Below is a small trained network, with its code and all its weights. Each question gives an input and a class and asks what happens when units are switched off, that is, made to give their printed mean instead of their output.

import numpy as np


def w(rows, s, z=0):
    codes = np.array(rows[::2]) - 128.0
    scale = np.full(codes.shape[1], s)
    scale[-1] = z or s
    return codes * scale


def f(y):
    return np.maximum(y, 0)


def log_softmax(a):
    a = a - a.max(-1, keepdims=True)
    return a - np.log(np.exp(a).sum(-1, keepdims=True))


def net(x, mask):
    res = np.array(x, float).reshape(1, 5) / 4 @ E
    y = f(res @ A[0][:, :-1].T + A[0][:, -1])
    res = res + np.where(mask, y, B[0][:, -1]) @ B[0][:, :-1]
    return log_softmax(res[-1] @ U[:, :-1].T + U[:, -1])


A, B = {}, {}
E = w([
[214,66,111,78,184,62,50,160,242,171],'x0',
[149,151,83,137,254,76,159,234,98,93],'x1',
[131,13,208,45,123,138,180,185,140,119],'x2',
[166,202,111,62,26,198,83,169,183,142],'x3',
[173,102,104,143,242,225,30,99,140,80],'x4',
],0.0084)
A[0] = w([
[129,115,158,157,80,156,139,61,139,133,62],'neuron 1',
[158,74,155,74,127,82,125,199,190,117,104],'neuron 2',
[146,132,113,82,144,236,113,142,153,60,230],'neuron 3',
[73,114,136,144,115,111,202,140,99,116,124],'neuron 4',
[87,151,93,158,145,71,247,175,77,77,236],'neuron 5',
[70,178,193,131,98,188,178,121,34,195,254],'neuron 6',
[181,66,138,123,143,120,45,126,151,68,238],'neuron 7',
],0.011,0.0031)
B[0] = w([
[102,74,89,55,94,131,48,107,57,52,177],'neuron 1',
[104,47,65,123,183,105,146,196,249,118,217],'neuron 2',
[153,152,110,254,129,177,119,90,96,103,205],'neuron 3',
[73,39,171,117,93,112,140,9,42,84,196],'neuron 4',
[152,141,89,199,107,254,105,39,48,102,247],'neuron 5',
[243,82,116,117,48,173,162,121,148,72,246],'neuron 6',
[206,215,70,214,170,145,160,48,146,127,217],'neuron 7',
],0.0091,0.014)
U = w([
[166,250,76,192,136,167,115,110,152,152,253],'0',
[114,96,105,93,120,173,135,139,195,139,21],'1',
[136,124,92,126,155,88,183,162,184,162,132],'2',
[78,133,105,79,105,94,94,90,146,161,114],'3',
[87,156,99,139,136,126,175,122,90,134,16],'4',
[140,73,139,146,90,143,168,92,124,89,167],'5',
[150,139,206,112,134,117,126,148,109,179,27],'6',
],0.012,0.0033)

Each question gives the input, the list of numbers given to net, and the class t.
The units are the neurons (one row each of A and B). Each row of codes is followed by its name. A weight is (code - 128) times the scale printed after its matrix; where a second scale follows, it is the last column's (A, B and U).
mask holds one flag per neuron, in row order. A switched-off neuron (its flag False) gives its mean, the last column of its row in B, instead of its output. The means were averaged over made-up inputs and are rounded, as every weight is.
A unit's drop is (log p(t) with every unit on - log p(t) with that unit switched off) / (log p(t) with every unit on - log p(t) with every unit switched off).
The circuit of an input: a set's keep is (log p(t) with only the set's units on - log p(t) with every unit switched off) / (log p(t) with every unit on - log p(t) with every unit switched off). Starting from all 7 units, units are removed one at a time, each time the one whose removal leaves the highest keep (on an exact tie, the one counted first), for as long as the keep stays at least 0.8.
circuit, biggest first: the units of the circuit, biggest drop first
most important unit: the unit with the biggest drop
top k neurons: the k neurons with the biggest drops, biggest first
drop when u is switched off: that unit's drop, to one decimal
input [8,-3,-4,-8,-7], class 3: circuit, biggest first => [neuron 6; neuron 3]
input [-3,-4,-5,8,-1], class 5: most important unit => neuron 7
input [8,-1,0,3,-2], class 2: circuit, biggest first => [neuron 2; neuron 5]
input [6,-6,1,8,-3], class 1: top 2 neurons => [neuron 2; neuron 5]
input [-6,-3,-7,0,3], class 5: top 3 neurons => [neuron 7; neuron 6; neuron 1]
input [1,5,6,-3,2], class 2: circuit, biggest first => [neuron 2; neuron 6]
input [5,-2,-3,-4,-1], class 0: top 3 neurons => [neuron 2; neuron 4; neuron 7]
input [7,-5,2,2,0], class 2: top 2 neurons => [neuron 2; neuron 5]
input [-1,2,-8,-4,-8], class 5: top 2 neurons => [neuron 4; neuron 7]
input [0,-8,8,4,6], class 0: top 2 neurons => [neuron 7; neuron 3]
input [6,-5,3,-1,0], class 2: top 2 neurons => [neuron 5; neuron 2]
input [3,-4,-2,-7,3], class 0: top 2 neurons => [neuron 7; neuron 4]
input [-6,6,-7,2,-5], class 5: top 3 neurons => [neuron 4; neuron 6; neuron 7]
input [7,0,6,8,3], class 0: circuit, biggest first => [neuron 7]
input [4,-5,3,-5,1], class 0: top 3 neurons => [neuron 7; neuron 4; neuron 6]
input [2,-3,0,-5,7], class 0: drop when neuron 3 is switched off => 0.0
input [7,-3,6,2,0], class 2: drop when neuron 2 is switched off => 0.5
input [-3,6,-7,-6,-8], class 5: drop when neuron 4 is switched off => 1.2
input [3,-7,6,7,3], class 0: drop when neuron 7 is switched off => 0.4
input [7,-1,6,8,-3], class 2: top neuron => [neuron 2]
